In the rows, zero is written as 128.
Each row of numbers stands for one node and depends on some of the facts below. Use the named rows to name the rest.

Facts:
Z105: Ξ Z318,Z854; β Z210
Z111: β Z498; τ 525
Z113: Ξ Z547; β Z767; τ 525
Z133: Ξ Z54; β Z23; τ 525
Z135: β Z300; τ 849
Z148: Ξ Z353; β Z56; τ 743
Z152: β Z901
Z157: Ξ Z642,Z854; β Z514; τ 525
Z168: Ξ Z854; β Z686; τ 743
Z18: β Z331; τ 743
Z188: β Z671; τ 525
Z19: Ξ Z269; β Z23; τ 743
Z197: β Z866; τ 525
Z198: β Z933; τ 849
Z209: Ξ Z835; β Z78; τ 525
Z210: Ξ Z854
Z218: β Z686; τ 525
Z22: β Z514; τ 525
Z222: Ξ Z854; β Z818; τ 525
Z223: Ξ Z854,Z60; β Z56; τ 743
Z227: β Z333; τ 525
Z23: Ξ Z847
Z242: β Z747; τ 525
Z246: Ξ Z990; β Z608; τ 525
Z248: Ξ Z781,Z970; β Z833; τ 525
Z250: Ξ Z940; β Z426; τ 525
Z26: Ξ Z273; β Z686; τ 525
Z269: β Z686; τ 740
Z273: Ξ Z970; β Z514; τ 525
Z282: Ξ Z197; β Z652; τ 525
Z286: Ξ Z408; β Z56; τ 364
Z299: Ξ Z854; β Z818; τ 743
Z300: Ξ Z642,Z663; β Z413
Z305: β Z56; τ 740
Z310: Ξ Z222,Z35; β Z901; τ 743
Z318: β Z901; τ 364
Z331: β Z901
Z333: Ξ Z990; β Z831
Z341: β Z455; τ 525
Z342: β Z300; τ 525
Z35: β Z300; τ 743
Z353: Ξ Z854; β Z747; τ 743
Z36: β Z818; τ 525
Z371: Ξ Z188; β Z56; τ 525
Z388: Ξ Z54; β Z498; τ 525
Z399: β Z652; τ 525
Z408: Ξ Z990,Z785; β Z747; τ 364
Z409: Ξ Z416; β Z747; τ 525
Z413: Ξ Z807,Z489
Z416: β Z866; τ 525
Z426: Ξ Z341; β Z901
Z435: β Z671; τ 740
Z441: Ξ Z861,Z854,Z135; β Z933; τ 525
Z455: β Z831
Z462: β Z455; τ 740
Z486: β Z514; τ 525
Z489: β Z490; τ 364
Z49: β Z300; τ 740
Z490: β Z831
Z493: Ξ Z547; β Z767; τ 740
Z494: β Z933; τ 740
Z5: Ξ Z785; β Z866; τ 364
Z50: β Z933; τ 743
Z514: β Z439
Z515: Ξ Z854; β Z426; τ 743
Z521: Ξ Z353; β Z498; τ 525
Z522: Ξ Z642; β Z686; τ 849
Z53: β Z333; τ 525
Z54: Ξ Z854; β Z671; τ 743
Z541: Ξ Z854; β Z833; τ 364
Z547: Ξ Z747,Z408; β Z346; τ 849
Z551: Ξ Z286,Z854; β Z105; τ 525
Z56: Ξ Z250,Z248; β Z78
Z568: β Z933; τ 743
Z579: β Z975; τ 740
Z598: β Z866; τ 525
Z60: Ξ Z950; β Z333; τ 364
Z608: β Z413
Z624: β Z933; τ 525
Z626: Ξ Z286; β Z210; τ 525
Z628: β Z331; τ 743
Z629: Ξ Z353; β Z818; τ 743
Z642: Ξ Z854; β Z831; τ 743
Z649: Ξ Z911; β Z331; τ 525
Z652: β Z439
Z663: β Z767; τ 364
Z670: Ξ Z388,Z854; β Z975; τ 525
Z671: β Z78
Z685: β Z671; τ 740
Z686: β Z767
Z692: β Z105; τ 525
Z70: Ξ Z970; β Z455; τ 525
Z714: Ξ Z197,Z60; β Z498; τ 525
Z722: Ξ Z626; β Z514; τ 525
Z724: Ξ Z568; β Z346; τ 740
Z736: Ξ Z835,Z54; β Z455; τ 743
Z747: β Z901
Z760: β Z490; τ 525
Z763: β Z833; τ 525
Z778: Ξ Z897
Z779: Ξ Z494,Z795; β Z833; τ 743
Z78: Ξ Z494,Z818
Z781: β Z818; τ 743
Z782: β Z455; τ 525
Z785: β Z652; τ 743
Z795: β Z490; τ 743
Z80: β Z975; τ 525
Z807: Ξ Z854,Z222; β Z498; τ 849
Z818: Ξ Z222,Z5; β Z23
Z832: Ξ Z36,Z608; β Z210; τ 849
Z833: β Z23
Z835: β Z652; τ 525
Z845: β Z490; τ 743
Z847: β Z300; τ 743
Z854: β Z975; τ 743
Z861: β Z439; τ 849
Z866: β Z210
Z868: β Z747; τ 364
Z897: β Z833; τ 849
Z901: Ξ Z940,Z854
Z905: Ξ Z835,Z353; β Z78; τ 525
Z911: β Z426; τ 740
Z916: β Z671; τ 364
Z933: β Z498
Z937: β Z152; τ 849
Z940: Ξ Z54; β Z514; τ 364
Z948: Ξ Z763; β Z975; τ 743
Z950: β Z152; τ 849
Z964: β Z975; τ 849
Z966: β Z105; τ 743
Z969: Ξ Z353; β Z78; τ 525
Z970: Ξ Z353; β Z105; τ 525
Z975: Ξ Z409; β Z439
Z982: Ξ Z50; β Z439; τ 525
Z990: β Z767; τ 525
Z998: Ξ Z649; β Z331; τ 525

Known rows:
[155 148  83 153 154 109 108 132  90 133 141 131 119 127 143 147 155  82
 145 140 104 167 122 164 184 128  97  75 114  88 135] : Z342
[187 137  40 178  79 154 122 164  69 133 157 127  97 125 137 168 171  74
 118 160  96 160 136 170 170 116  93  61 123  74 170] : Z148
[161 140  65 148 159 189 103 126 141 155 128 161 112  94 169 167 136  68
 136 175 144 157 202 139 191 152  93  95 121  85 156] : Z222
[155 144  70 142 149 137  81  82  78 125 135 153 149 147 158 162 191  92
 135 174 105 126 145 156 150 107  86 115 119 103 142] : Z60
[160 142  85 152 143 115 111 135  89 134 143 126 119 119 141 151 151  89
 147 138  96 169 129 164 182 137  99  69 114  85 134] : Z847
[155 145  86 155 155 107 111 131  91 136 138 130 119 129 149 148 155  81
 142 138 103 165 120 165 182 130  99  74 114  86 132] : Z624
[155 127  85 153 155  93 138 127  90 150 130 121 144 132 165 162 175  68
 122 119 113 149 120 165 169 135 113  72 115  76 117] : Z831
[143 164 118 161 129 108 136 126  83 138 150 154 114 135 153 124 157  72
 158 136 120 180 128 152 192 165 113  85  96  89 141] : Z80
[167 125  80 151 148 113 104 140  91 135 140 118 120 117 151 167 153  89
 145 143  91 169 123 169 177 129  99  67 121  83 129] : Z18
[162 145  73 142 155 116 140 113 107 146 137 141 121 132 152 158 188  63
 135 160 116 133 142 146 175 117  73  95 114 102 159] : Z493
[138 162 104 159 145  91 163 115  87 154 131 141 138 137 151 125 168  68
 120 103 125 147 131 155 178 161 116  75  97  79 130] : Z439
[160 116  81 152 157  94 129 130  91 150 128 114 146 131 171 174 177  68
 122 124 109 149 115 168 166 127 112  71 120  75 114] : Z152
[138 179 102 159 145 105 134 120  88 140 140 149 114 133 135 113 148  81
 141 123 114 165 131 157 191 154 103  77  98  89 144] : Z399
[160 138  88 153 144 111 114 133  90 137 141 127 118 121 148 151 150  89
 143 136  96 168 127 166 180 139 101  69 114  83 133] : Z568
[190 142  55 180  95 127 116 153  83 136 163 121 100 135 150 159 173  84
 112 175 113 163 139 160 174 108  98  60 126  85 170] : Z969
[164 119  91 143 143 114 157 111 101 161 128 127 127 134 173 181 185  72
 119 145 107 129 152 158 165 138  91  87 116  88 148] : Z333
[165 139  79 142 133 122 147 123 100 140 139 129 132 123 150 168 183  70
 130 148 110 143 148 146 172 122  90  82 112  90 153] : Z778
[157 143  84 154 155 108 107 132  91 136 139 127 118 128 148 151 155  82
 143 141 102 166 119 167 181 127  99  74 116  87 132] : Z53
[147 174 106 154 128 125 151 110 100 143 142 154 101 130 142 126 154  82
 137 147 108 150 155 145 185 151  87  86  98  95 173] : Z282
[146 153 108 153 104 108 155 133  84 139 153 145 134 117 144 132 170  69
 157 123 124 180 140 146 186 169 115  74  98  91 133] : Z964
[141 170  98 158 143  96 145 123  87 139 149 158 130 138 148 117 181  52
 155 132 138 168 120 143 191 151 106  91  96  94 134] : Z579

Rows to name:
No name comes twice in this set of rows, the named rows included.
[152 129  85 147 153 161 142 121 128 160 121 156 122  98 178 187 169  65
 130 138 157 147 185 144 160 135 113  85 115  65 138] => Z210
[154 127  86 148 149 148 145 120 121 157 124 149 125 106 175 183 173  66
 127 138 144 145 174 146 162 134 109  83 115  70 140] => Z105
[155 141  85 146 153 163 118 122 121 147 132 157  96 105 159 176 154  81
 148 163 134 157 179 148 174 131  90  90 116  83 158] => Z551
[154 144  71 139 152 135  84  75  76 130 133 155 147 152 155 165 193  96
 136 172 106 122 152 158 153 116  81 120 118 109 144] => Z5
[170 112  83 147 139 113 147 122 102 152 130 119 132 128 178 185 183  67
 118 148 103 135 139 157 160 121  97  78 121  80 142] => Z426
[147 139  55 134 155 159  90  77  66 132 122 167 142 155 148 176 197  80
 142 163  98 111 148 171 152 119  69 133 116 105 147] => Z286
[124 219  95 147 116 127 119  67 101  88 133 166 157 117 132  86 152  75
 118 161  69 117 131 110 139  78  79  95  90  83 175] => Z940
[159 117  85 146 145 147 141 124 126 150 124 140 126  99 185 192 171  61
 127 149 130 144 165 142 153 115 106  80 119  66 140] => Z901
[140 182 102 162 134 104 136 123  88 132 145 146 114 130 136 109 147  78
 138 127 107 165 125 152 188 146 103  73  96  86 149] => Z835
[157 150 119 149 123 155 123 124 155 125 144 147 103  65 177 159 129  87
 147 182 119 177 185 108 157 109 109  66 113  65 163] => Z54

The same nodes again, as new rows of numbers:
Some rows with their names:
[  4  84 158 169 122 140 128 191 172  88 134 114  80 110 126  75 138  76
 143 143  86 160 129 141  97 150 160] : Z778
[136 135 142 151 125 115 137 120 121 127 118 128 143 136 127 152 128 142
 150 139 142 117 112 146 139 115 124] : Z990
[125 120 133 114 124 137 116 139 127 127 165 158 129 130 110 141 117 132
 128 136 115 144 117 135 144 131 145] : Z831
[122 114 125  97 145 123 126 128 122 122 106 117 104 118 139 119 126 116
 109 108 105 137 136 143 107 146 117] : Z133
[126 144 135 132 139 132 118 137 117 125 161 140 155 132 118 145 137 135
 143 116 132 145 101 128 136  99 132] : Z845
[122 122 129 116 103 134 122 126 139 136 148 144 132 127 114 110 115 128
 127 144 138 127 146 103 138 146 130] : Z439
[117 148 135 131 116 132 136 114 129 138 120 124 155 121 124 117 122 127
 135 125 161 119 163 120 128 134 107] : Z80
[123 114 117 129 121 125 130 135 152 130 144 153 110 137 131 129 124 135
 115 147 123 123 114 126 131 166 150] : Z152
[120 136 121 145 139 121 143 127 143 130 115 138 127 135 144 144 134 135
 124 128 139 116 124 149 118 156 133] : Z242
[131 140 131 154 129 123 117 128 123 129 134 124 139 129 136 125 132 126
 126 125 115 126 124 147 137 123 116] : Z547
[124 150 143 146 111 124 136 111 126 138 120 127 162 128 121 129 123 136
 149 135 169 112 146 125 137 125 110] : Z835
[137  96 132 102 119 108 116 127 131 121 133 140  98 131 126 123 117 135
 127 142 102 132  93 130 133 148 132] : Z818
[132 109 127 117 116 128 122 132 133 127 146 142 116 131 119 126 119 131
 124 144 115 132 121 121 138 138 142] : Z767
[106 141 125 109 126 145 133 122 130 139 119 118 138 111 127  99 122 109
 110 108 145 130 189 113 109 148 107] : Z157
[143 101 119 131 109 143 128 137 129 128 137 116 111 131 117 118 123 121
 116 155 112 126 146  98 145 110 152] : Z671
[ 94  72 115  91 134 122 131 151 176 120 120 121 117 121 158 133 105 105
 118 151 120 137 104  90 145 182 134] : Z426
[122 101 117  94 125 139 118 140 134 126 144 135  97 121 123 109 118 113
  99 129  97 143 142 116 123 151 142] : Z105
[121 101 116  94 125 141 118 140 135 127 146 137  98 121 123 109 117 113
  98 130  98 143 145 114 123 152 143] : Z300
[128 151 139 152 105 118 128 115 131 138 138 124 170 133 119 112 135 140
 157 136 175 115 124  91 139 109 113] : Z854
[121 101 115  92 126 141 117 140 135 127 143 136  99 121 123 107 118 112
  96 128  97 143 144 116 122 151 142] : Z210
[132 139 131 154 131 122 117 128 122 127 130 121 137 128 137 124 133 126
 128 123 111 126 122 147 136 121 116] : Z807

Name these rows:
No name comes twice in this set of rows, the named rows included.
[111 112 159 130 140 112 132 136 133 116 123 123 186 129 136 193 107 131
 183 148 151 138  71 133 176 106 110] => Z341
[135 150 146 155 129 119 122 131 115 126 161 146 169 142 113 162 138 150
 166 131 146 134  77 134 149  87 133] => Z795
[107 140 125 109 127 143 132 123 129 138 120 119 137 113 127 102 122 110
 111 110 143 130 183 117 112 147 109] => Z282
[108 138 130 104 155 150 124 140 113 126 144 139 134 116 122 143 124 113
 111  98 111 155 150 157 115 129 126] => Z70
[118 122 122 110 141 137 129 132 124 127 118 120 116 119 132 121 126 114
 106 113 113 136 155 135 112 138 124] => Z246
[126 140 145 140 142 126 131 130 108 128 137 145 162 138 114 166 126 151
 158 131 153 133 106 159 146 103 128] => Z489
[131 157 143 174 108 116 121 115 127 137 136 128 170 133 128 123 129 138
 150 138 150 111 128 134 150 118 104] => Z861
[131 154 143 129 132 143 123 130 123 125 150 158 134 121 112 163 125 120
 152 117 124 145 108 149 127 108 136] => Z462
[121 135 113 145 136 120 132 135 147 129 132 130 127 137 144 124 146 133
 121 124 138 121 106 115 115 144 139] => Z353
[121 158 135 154 112 129 119 117 129 140 135 123 162 124 130 104 127 125
 133 125 146 118 157 125 137 130  99] => Z964
[130 150 139 154 104 117 128 115 131 137 137 124 169 135 120 116 135 142
 160 138 175 114 118  93 141 107 115] => Z785
[141 143 141 174 120 111 119 122 121 129 134 129 152 138 133 140 131 141
 146 139 124 117 102 151 151 111 117] => Z135

The same nodes again, as new rows of numbers:
Some nodes and their rows:
[139 142 140 126 132  87 117 111 100 100 151 127 104 134] : Z551
[116 133  80 138  91 137 148 145 113 124 135 140 112 108] : Z486
[138 138  88 153  83 133 147 131 112 120 134 141 133 110] : Z514
[147 143 165 132 160  86 129 126  64  58 145  96 116 182] : Z642
[145 147  87 148  95 136 138 122 115 123 126 148 136 102] : Z652
[120 121 140 119 130 115 115 123 151 149 132 133 117 124] : Z409
[107 122 133 125 147 154 142 150 116 142 112 111 135 149] : Z847
[160 150 106 132 124 149 114 141 122 129  93 125 118 121] : Z948
[ 99 135 116 111 142 129 141 151 126 136 127 154 123 108] : Z763
[103 127 113 119 136 133 135 126 126 142 131 141 128 119] : Z598
[103 116 148 123 156 147 142 146 121 146 115 108 141 157] : Z18
[129 133 136 128 150 122  99 183 156  95 107 128 128 170] : Z736
[122 128 126 135 125 127 137 117 128 138 133 138 146 124] : Z455
[134 130 137 130 108 116 114 118 140 163 132 131 107 110] : Z246
[136 127 128 107 121 115 123 142 168 135 120 141 111  99] : Z248
[159 127 149 152  95 108 111  90 139 153 138 120 130 126] : Z818
[102 126 112 118 138 134 134 130 127 142 130 139 125 119] : Z342
[105 111 161 130 152 162 144 137 127 138 119 114 147 149] : Z937
[108 117 143 132 147 169 145 141 118 131 117 117 141 141] : Z135
[135 127 132 131 122 127 119 123 141 138 132 132 125 117] : Z778
[111 122 135 127 145 149 144 149 116 140 112 110 136 150] : Z966

Which node is each row?
No name comes twice in this set of rows, the named rows included.
[150 169 108 129 166 116 133 126  40  46 125 118 121 156] => Z854
[147 156  78 150 106 108  71 209 161  47 134 168 108 143] => Z940
[115 129 126 129 116 129 130 117 125 170 132 136 117 109] => Z990
[ 94 120 127 113 147 129 136 126 133 148 133 137 131 127] => Z242
[129 139 129 122 139  94 123 117 105  93 147 131 113 136] => Z441
[142 132 145 133 100 110 109 112 142 168 133 129 101 107] => Z626
[120 132 133 122 138 102  94 150 164 118 129 150 119 139] => Z250
[160 171  91 125 135  98 100 120  95  66 130 154 104 117] => Z670
[174 154  99 145  93 122 109 113 134 127 117 151 125  93] => Z975
[124 150 107 128 143  92  72 182 170  67 123 174 118 152] => Z388
[149 136 172 141 145 112 128 120  82  72 140 103 121 162] => Z807
[140 145 107 137 132 178 130 135 113 124  98 135 135 113] => Z964

